Below are the code and all the weights of a small trained network. Each question names an input and a class and asks about switching units off, where a switched-off unit gives its printed mean instead of its output.

import numpy as np


def w(rows, s, z=0):
    codes = np.array(rows[::2]) - 128.0
    scale = np.full(codes.shape[1], s)
    scale[-1] = z or s
    return codes * scale


def f(y):
    return y / 2 * (1 + np.tanh(0.7978845608 * (y + 0.044715 * y**3)))


def log_softmax(a):
    a = a - a.max(-1, keepdims=True)
    return a - np.log(np.exp(a).sum(-1, keepdims=True))


def net(x, mask):
    res = np.array(x, float).reshape(1, 8) / 4 @ E
    y = f(res @ A[0][:, :-1].T + A[0][:, -1])
    res = res + np.where(mask, y, B[0][:, -1]) @ B[0][:, :-1]
    return log_softmax(res[-1] @ U[:, :-1].T + U[:, -1])


A, B = {}, {}
E = w([
[117,62,95,106,125,71,56,40,143,68,98,190],'x0',
[169,91,163,154,166,188,137,109,91,82,54,199],'x1',
[52,231,80,114,147,204,129,89,80,16,131,89],'x2',
[134,130,82,1,187,108,60,126,103,90,163,159],'x3',
[98,128,166,100,114,206,108,60,175,147,152,123],'x4',
[113,140,179,128,188,98,117,142,193,79,207,153],'x5',
[120,150,128,181,171,85,132,56,183,168,65,97],'x6',
[143,106,169,121,89,136,54,132,102,96,79,44],'x7',
],0.0087)
A[0] = w([
[190,89,105,179,194,122,131,132,154,154,121,72,88],'neuron 0',
[163,96,96,132,41,116,70,172,47,150,136,25,180],'neuron 1',
[192,117,247,104,152,245,180,177,42,51,144,165,244],'neuron 2',
[62,120,106,111,139,95,137,120,173,102,239,155,178],'neuron 3',
[172,53,170,174,138,107,123,106,178,181,134,95,137],'neuron 4',
[58,101,191,219,58,155,142,116,207,150,86,127,163],'neuron 5',
[175,153,60,161,195,134,106,70,46,171,2,96,108],'neuron 6',
[150,117,116,113,176,115,50,33,195,35,114,189,94],'neuron 7',
[55,117,35,68,161,154,123,130,33,55,192,170,219],'neuron 8',
[140,180,109,91,130,86,237,148,144,185,143,171,253],'neuron 9',
],0.0071,0.0039)
B[0] = w([
[74,155,145,95,137,146,172,119,158,124,137,165,159],'neuron 0',
[188,141,127,131,77,38,132,159,144,125,246,87,209],'neuron 1',
[163,110,175,126,100,73,201,96,125,115,157,26,230],'neuron 2',
[132,177,121,130,166,133,135,93,159,105,63,157,201],'neuron 3',
[144,99,103,153,128,183,102,107,82,78,127,154,204],'neuron 4',
[202,164,107,167,143,145,247,126,111,102,148,89,212],'neuron 5',
[99,168,150,128,94,159,81,101,213,228,40,207,200],'neuron 6',
[93,78,82,65,231,121,118,128,80,132,75,79,220],'neuron 7',
[163,188,19,188,193,195,151,105,134,1,146,93,247],'neuron 8',
[74,165,191,136,126,145,159,147,241,141,147,107,203],'neuron 9',
],0.0087,0.011)
U = w([
[164,69,139,110,23,18,160,189,143,181,174,41,167],'0',
[185,237,77,251,150,185,183,104,155,127,166,145,230],'1',
[66,172,125,134,81,145,103,157,209,254,80,231,64],'2',
[105,116,62,35,252,154,93,104,72,134,87,168,2],'3',
],0.0068,0.0032)

Each question gives the input, the list of numbers given to net, and the class t.
The units are the neurons (one row each of A and B). Each row of codes is followed by its name. A weight is (code - 128) times the scale printed after its matrix; where a second scale follows, it is the last column's (A, B and U).
mask holds one flag per neuron, in row order. A switched-off neuron (its flag False) gives its mean, the last column of its row in B, instead of its output. The means were averaged over made-up inputs and are rounded, as every weight is.
A unit's drop is (log p(t) with every unit on - log p(t) with that unit switched off) / (log p(t) with every unit on - log p(t) with every unit switched off).
The circuit of an input: a set's keep is (log p(t) with only the set's units on - log p(t) with every unit switched off) / (log p(t) with every unit on - log p(t) with every unit switched off). Starting from all 10 units, units are removed one at a time, each time the one whose removal leaves the highest keep (on an exact tie, the one counted first), for as long as the keep stays at least 0.8.
units of the circuit, in order: the units of the circuit, biggest drop first
k most important neurons: the k neurons with the biggest drops, biggest first
drop when u is switched off: that unit's drop, to one decimal
input [8,5,1,-4,3,0,-6,-1], class 3: units of the circuit, in order	neuron 7
input [-6,-2,4,0,-8,-8,2,0], class 2: units of the circuit, in order	neuron 6; neuron 5
input [0,4,5,3,2,-5,5,-4], class 3: units of the circuit, in order	neuron 5; neuron 1
input [7,3,3,-3,-6,1,1,-6], class 3: units of the circuit, in order	neuron 7; neuron 5
input [6,1,-3,-3,-4,-8,7,5], class 2: 2 most important neurons	neuron 6; neuron 8
input [4,-8,-5,4,-8,8,2,-3], class 2: 4 most important neurons	neuron 9; neuron 8; neuron 5; neuron 2
input [2,4,-6,6,-4,-2,-1,5], class 0: 2 most important neurons	neuron 1; neuron 8
input [-8,0,-6,-1,-6,-1,3,-1], class 0: 2 most important neurons	neuron 8; neuron 3
input [8,-6,2,-7,-3,6,2,7], class 0: 3 most important neurons	neuron 8; neuron 6; neuron 7
input [4,-8,0,-7,0,-6,-1,-2], class 0: 2 most important neurons	neuron 8; neuron 1
input [1,7,-5,6,-1,-8,-2,5], class 0: 2 most important neurons	neuron 1; neuron 2
input [3,6,-6,4,-2,2,8,-1], class 3: drop when neuron 7 is switched off	0.6
input [0,-1,-1,2,-6,3,2,4], class 0: drop when neuron 8 is switched off	0.6
input [2,5,-6,-4,7,5,-8,2], class 0: units of the circuit, in order	neuron 2
input [0,2,-7,7,-8,-7,8,7], class 2: drop when neuron 6 is switched off	1.1
